Each row has a name. Each piece below is followed by the name of the row it came from, unless a question asks for something else. Each question is about the rows just above it. Places in a row count from 0.

N: [ -1 -27  28  12]
W: [ 53  21  17 -15]
U: [ 27 -20  11 -21]
H: [-48 -22  21 -18]
Q: [ 26 -27  28  12]
A: [-19   5   5 -19]
M: [  1 -24 -41  23]
S: [ 49 -11 -21  36]
E: [ 46 -27  28  12]
K: [22 24 19 22]
How many entries does [ -1 -27] have? => 2
Count the entries of [53 21]: => 2
How many times does K hold [23]? => 0
Number of entries in [ 49 -11 -21]: => 3
Count of [-19] in A: => 2
How many entries does [ 26 -27  28  12] have? => 4

P: [-10 -29 -20  25 -43  35  31]
Y: [ 35 -29 -20  25 -43  35  24]
L: [ 34  -4 -11  34 -11 -11 -28]
How many entries does [ 34  -4 -11  34 -11 -11 -28] have? => 7
[ 34  -4 -11] begins in row and place => L, 0
Times [34] occurs in L: => 2
Number of entries in [ 34  -4 -11  34 -11 -11]: => 6

Z: [ 19 -15  32  18 -37  49 -20 -20 -22  14]
J: [ 12  -3   4 -17 -13   1 -11  11 -22 -12]
D: [ 31 -10  26  -1 -15 -29  -5  -5  -5  -5]
T: [ 26  -5  28  -1 -29  31 -10 -15 -10  25]
G: [  7   8  -7 -23   3 -16   1  16 -10 -13]
B: [-14  -2 -23 -11  14 -23  -1  20   5 -28]
V: [ -7   9 -21 -17  25 -33  10  19   3 -17]
F: [  7  -6  20  21 -13  24   0 -22  -8  20]
Times [-5] occurs in D: => 4
[ 26  -5  28  -1 -29  31 -10 -15] begins in row and place => T, 0

Daf: [  2  26  -7 -20 -12 -13  21  22  -2  14  14   0  14 -20   3 -17  17  -9
  -8   2  -3  14   9  14  -6   4  13 -10  22  -8 -23  14 -28 -24   6  23
  13  10 -11  13  25   8   1 -15  -7  12 -13  12]
Zab: [ -3  -9   1   1  -2 -42   7  24  25 -45   7  12 -24  24   7  15  -1  19
  14 -20   0 -16 -23 -10 -11 -12 -26  -9   4   4  -5 -23 -11  -5  16  -1
  -9  -3  -9 -17   0   4 -26   1   5 -13  -5   8]
Fon: [ 20   6  -2   6  11  -1  -1 -10   6  43  15 -27   5 -18  -4 -20 -10  10
 -10  29  -5 -22  11  -3  -6  -1  -5   9   0  -6  -9  -5  24   8  14   4
  18  19  15  -4  26  12  -7   6   2  -5  15   1]
niliz: [  1  24 -15  -8  -3 -25 -23 -16 -13  15 -18   9  21   0  -3  -2  -4 -24
  12  -5  -1   6   9  -3 -12  25  27   6 -27   1  -6  16  11  20 -23  -8
  18   6   1  -4   4 -24  36 -31 -25  20  13  10]
nerul: [ 27  -4  -4  -8  -7 -45  16  -7  -2   9  17 -35  -5  -6   7  -9   3  21
  -1  19  21 -31  -5   7 -14 -12 -19  -3 -19  -1 -13   2   2   9   2   7
   7  24 -14 -16  15  -7 -29   1  12 -13  -1 -24]
Berum: [ -5   1  12   5   7  33  17  14   9  23  18  -4  -1 -19  -2 -13   5   3
 -16  15 -12   7   6   4  15  -9  -5   1  35  -8  -4  -5  -6 -22  22  12
   1  -6  13  16  13  30 -12  20  12  -5  -3   7]
zoma: [ -3 -21   1   1  -2  14   7  24  25 -45   7  12 -24  24   7  15  -1  19
  14 -20   0 -16 -23 -10 -11 -12 -26  -9   4   4  -5 -23 -11  -5  16  -1
  -9   5  -9 -17   0   4 -26   1   5 -13  -5   8]
zunam: [  6  23 -13 -17 -13 -27   4   8  -4   6   2   0  15  -8   2  -9   8  -9
   1  -3   1   5   9   7 -16  10  15  -7   0  -3 -19  12 -15  -5  -7  11
  15  15 -15   2  18  -8  11 -25 -15  14  -6   7]
Zefan: [  2   0  17   2  14  11   9  -7  -5  35  12  -5  -6 -18   5 -12   3  -2
   3  25   4  -4 -26   4  28   0 -16   6  -2  -5  -7  -1  12  -4  13  -4
   3 -10  27  -4   5  22 -17  20  12  -8  20  -2]
Ket: [-12  -6   8  24  23  54 -26  -6  15  16  -8  13  -4   4 -11   3 -21  -4
   2  -1 -24  -1   3 -20   8   9   2  19   8  -1  14 -18  34  10  13 -16
   2 -11  35   0  -3  16  14  12  -6   0  21  24]
[-3 -9  1  1 -2] begins in row and place => Zab, 0
Count the entries of [  6  23 -13 -17 -13 -27   4   8  -4   6   2   0  15  -8   2  -9   8  -9
   1  -3   1   5   9   7 -16  10  15  -7   0  -3 -19  12 -15  -5  -7  11]: => 36
Number of entries in [  6  23 -13 -17 -13]: => 5

Luzat: [-28  10   1  17  -5  30  20   9 -10  -6 -23   4  12 -15  25  -2  14  15
  22  -9 -13   4]
rim: [-19  -7  18  -5  15   5  16  17   3   5 -21  -7   9  -8  33 -12  -9   1
  -7   9 -14 -23]
Rabif: [  8 -25 -24   3  -9   2  13 -15  12  -8 -17  13   9  -2  -3  -9  15  -2
  22  14 -13  13]
difem: [ -4  12   0 -14  -9 -16   7 -10 -20 -12 -16  -4 -13  12  -6  -3  18 -15
  -3  26 -34   3]
Zibid: [ -8  28  -7  -2 -16   2   6   1 -19  -5 -12 -10  -7   8 -13   5  11   7
  -2   7 -43  -4]
pavev: [  4  39   1   4 -14  13   3  -9 -17  13  12  -3   9  -8  -2 -14   3   3
   5  -3 -39  -8]
ratif: [ -5   6  14  18   5  -3 -10   1  13  -4  13   2 -18  -9   4  -5  23 -34
  26  15  -8  -5]
mozik: [-19 -22  19 -21  12  -8  19  10   5  19 -19  -8   2 -15  18  -2   8  -1
 -10  22 -22  -6]
Nas: [-16   9  17  17   4 -26  28 -24   9  -5  -2   5   2 -21   8  20  13  13
  -4  -3  -6   6]
Mige: [  8 -25 -24   3  -9   2  13 -15   7  11   1  10  11 -35  -5  -9  15  -2
  22  14 -16 -17]
Count the entries of [  8 -25 -24   3  -9   2  13]: => 7
Times [-21] occurs in mozik: => 1
Row and place where [ -5 -12 -10  -7   8 -13   5  11   7  -2] starts: => Zibid, 9
Where does [ -9  15  -2  22  14 -13] start? Give its row and place. => Rabif, 15
[-17  13  12  -3   9  -8  -2] begins in row and place => pavev, 8
Where does [ -5 -12 -10  -7   8 -13] start? Give its row and place. => Zibid, 9

sare: [  4 -16 -41 -25   8  -9  28]
lise: [-30 -42 -42  21  17 -42 -30]
sur: [18  5 18 18 18 18  5]
Turog: [ 34  40 -28 -27  35 -39  38]
How many entries does [18  5] have? => 2
Times [-42] occurs in lise: => 3
Number of entries in [  4 -16 -41 -25   8]: => 5
Count of [5] in sur: => 2
Where does [-28 -27  35 -39  38] start? Give its row and place. => Turog, 2
Where does [18  5 18] start? Give its row and place. => sur, 0
How many times does sur hold [18]? => 5

R: [ 55   1 -38  55   8   8 -43 -50 -50]
C: [ 55  50 -38  -7   8   8 -43 -50 -46]
X: [ -2  40  20  -2  54  13  -5 -53 -48]
Times [55] occurs in R: => 2
Count the entries of [ 55  50 -38  -7   8   8]: => 6

vizat: [-25 -22  -2  10 -21   2 -13  36  -5  -3   1  28   4  -5  -5  34 -36   2
 -23 -42 -30   4  -7 -22  -5  43 -18  -5  11  32   6 -21 -21  -3 -10 -59
 -29  20  -8 -15  11  27  23]
mufa: [ 15   5 -34  17   0  19 -17  22  -4 -16  19  16 -18  19 -25  14   2 -15
 -17 -31 -16 -12  14   3 -23  16  -3 -10   2  18 -19 -23 -10  32  -2 -55
 -16  13 -11 -13  12 -26  29]
zume: [  6  -2  50   6   2  40   1  15  29  14 -39   9  -7  14   6 -26 -25   0
 -15  29  21 -14 -22 -15 -19  -7  -9  28  -4  -9   3  22  12 -14 -23 -12
 -13  -7  -4  48  22  10  37]
pivu: [ 14 -25   6  -5  -3  13 -21  23   5  -4  -4  -8 -15   5  11  12 -14  15
  -1  -4   5  12  -4   8  -2  -6  15   2  -4 -11  -7  21 -17 -11  -5   0
   3  -5  -8   3  28 -15 -11]
Zonaz: [  6  -8  49  17 -22   6   4  20  21  28 -14   9 -17  11  -7 -11 -21   5
 -14  27  11   0 -15 -16  12 -14  -7  30  -7  -3  22   2  34   7 -19   1
   7 -21 -21  43  15  34  24]
golof: [  5 -26  11  -7  -7  13   0  16   9 -11 -17  -8 -22  -9  -5  12 -15  14
 -13   0   7  13  -6  12  -2   8  24 -10   4  -3  -1   7 -11  -1  -1  15
   0  -3   5 -13  17  -4   4]
How many times does vizat hold [-5]? => 5
Count the entries of [  6  -2  50   6   2  40   1  15  29  14 -39   9  -7  14   6 -26 -25   0
 -15  29]: => 20
Number of entries in [ 14 -25   6  -5  -3  13 -21  23   5  -4  -4  -8 -15   5  11  12 -14  15
  -1  -4   5  12  -4   8]: => 24

ranin: [ -5   0   6   0  -3  -5  -8 -28  -9  27  32   0 -11  -2 -36  37  14 -19
 -28 -23   1   5  34  25  16  -2  34   7  -1  -5   1  13  39 -11 -26   2
  41 -37  11  34  28]
Rupal: [ -8  -6  -5  -8 -10  -6  14  28   2 -29 -10  -8 -10  10  17 -35  -5  14
  31  33 -15 -19  -4 -26  -9 -11 -11 -18 -11  -7 -14   0 -34  11  31 -13
 -24  23   4 -21 -12]
Gon: [ 13 -13  -4   8  14   9  33  25  10 -31  27   1 -18  40 -17 -36  13   7
  25  38  -3 -11  10 -18  -2  13   5   0   9  15   2  41 -37  31  31   4
 -19 -25  42 -17  -5]
dofu: [ 15  -4   2  10  14   9   3  30  15   6  10   5 -19   4 -29   7   1  12
  28  38   9   9  12  11  10  12   7   0  13  19   9   4   4  17  34   8
   9 -54  17   9   9]
nunu: [ 21  11  -6  13  23  18   8  10  13 -14 -26  12  29   6  29 -28  -9  12
   6  -1  13  11  18 -11 -15  22  16  17  18  19  17  -1 -28  10   3  14
 -41  27  -6 -35 -31]
Count of [0] in ranin: => 3
How many times does dofu hold [10]? => 3
Row and place where [ -2 -36  37  14 -19 -28 -23   1   5  34  25  16] starts: => ranin, 13
[  7  -1  -5   1  13  39 -11 -26   2  41] begins in row and place => ranin, 27

timif: [  6  12   1  33  18 -18   1  -4   8   0   9  12  26 -10  10  11 -25   8
   0  21 -10  24   2   7  -7   6 -11  14 -18  12 -42  -8  -3   7  -4 -14
  -4  -9 -10 -12  12   6   0   8  26 -17 -38 -29  -2]
viba: [  8  -9 -11   1   6 -11  19  -2  10   1 -11   8  -8 -17   1  19 -15  -2
   1 -10   0  -9  -8   8 -42   6 -11  14  -8 -42 -42  -8  -3   7  -6 -14
  -4  -9  14 -12  12  19  17 -42  12 -16  10   5  -4]
Gipa: [  6  12   1  33  18 -18   1  -4   8   0   9  12  26 -10  10  11 -25   8
   0  21 -13  24   2   7   9  -6 -20  -5  27  -2  -4  31  10   2 -20 -15
   0   2  -2  -9  -5  20  15  20  10  -4   5   1   7]
How many times does timif hold [-5]? => 0
Times [-9] occurs in viba: => 3
[  6  12   1  33  18 -18   1  -4   8   0   9  12  26 -10  10  11 -25   8
   0  21 -13  24   2   7   9  -6 -20  -5  27  -2  -4  31  10   2 -20 -15
   0   2  -2  -9  -5  20  15  20  10  -4   5   1   7] => Gipa
Count of [-38] in timif: => 1
How many times does timif hold [-18]? => 2
How many times does viba hold [-10]? => 1

sasa: [  9 -16 -27  12]
Taf: [ -8  -9 -17   2]
Lotuk: [ -2  -3   9 -23]
pidov: [  9 -18 -27  -5]
bovok: [ -6 -17  -6  -6]
kepaz: [ 42  22 -22  22]
lazuf: [ -8  -9 -17   5]
fesuk: [ 32  32 -22  32]
How many times does bovok hold [-6]? => 3
Count of [22] in kepaz: => 2
Times [32] occurs in fesuk: => 3

nav: [33 -1 22 35 19 17  0  2  4]
Gen: [-12  -2 -11 -32  -1  -3 -25   5   3]
mafor: [-27  -3 -21  11 -21 -21 -21 -21   3]
fuvu: [-12  -2 -11 -24  -1 -12 -24   5 -12]
Foped: [-27  -3 -14  11 -21 -21  10   5  10]
Kure: [14  4 14 38  3  4  3  4  3]
lun: [-27  11 -15 -29  -3  -7   0 -20 -10]
litug: [43  0 28 32 25 24 -5  6  4]
mose: [23 -3 17 40 -2  4  7 -5 -3]
Zur: [14 38  3 14  4  5 -6  4  5]
How many times does Kure hold [4]? => 3
[14  4 14 38  3] begins in row and place => Kure, 0
How many times does fuvu hold [-25]? => 0
Where does [-12 -24] start? Give its row and place. => fuvu, 5
Times [-22] occurs in mafor: => 0

fizo: [-16  49  50   2]
nubes: [  8  33  24 -32]
tes: [51 50 50 50]
How many times does tes hold [49]? => 0
Number of entries in [ 8 33 24]: => 3

povid: [-16 -11   2   5  -1  53  15   5  -1   5  22  -2  20]
leban: [-21 -10   1   8 -11  44  22   3  -3   4  18 -11  25]
Fet: [ 21  -5  11 -14  15  15  -2   0   2  11  30  16 -10]
baten: [-10 -13  -2  -3  11  56  10   5  -5   4  31   2  16]
zim: [ 14  -8   6 -13  20  37  17   4  -1  -6  33  11  -2]
gab: [  1 -10   1  -7  22  46   3   3   3  -3  10  10   7]
Buvo: [ 24   1  20 -15  -4 -25   7  -2   7 -10   7  15 -19]
vonen: [-12  -5   8  12 -22  30  17   3  -7   5   6  -9  23]
Solen: [ 15   2  19 -13 -12 -38   9   0   7  -4  -9  13 -26]
fum: [ -3  -1  10  15 -32  14  10   0   4   4  10 -14  20]
pemun: [ 18   8  20  -9   8  -7   0  -1   2 -11  20  18 -18]
Count of [18] in pemun: => 2
Count of [11] in fum: => 0
Row and place where [ 3 -3  4] starts: => leban, 7
Count of [1] in gab: => 2
[20 37 17  4 -1] begins in row and place => zim, 4

Filog: [-15   4  20 -28  -3]
metep: [-42  37 -12 -12  37]
Vepa: [ 43  16   8 -31   0]
vav: [25 10 16  6 -4]
Rolu: [  1 -13 -19  25  15]
mosar: [-32 -32  37  37 -32]
bib: [ -8 -12  16 -31  18]
Tukem: [-23 -31  36   8 -24]
How many times does metep hold [-12]? => 2
[-12  16 -31] begins in row and place => bib, 1
Count of [37] in mosar: => 2
Row and place where [-12 -12  37] starts: => metep, 2
Times [-32] occurs in mosar: => 3

banas: [51 53  2 54  1  0  1]
gez: [52 51 52 53 -1  0 52]
Lili: [52 53 51 50 50 51 53]
tode: [50  1  1  0 52 53  0]
gope: [51 53 -1 54  1  0  1]
Komod: [ 2 51 52 53 -3  0  2]
Count of [2] in Komod: => 2
How many times does Lili hold [49]? => 0
How many entries does [51 53 -1 54] have? => 4

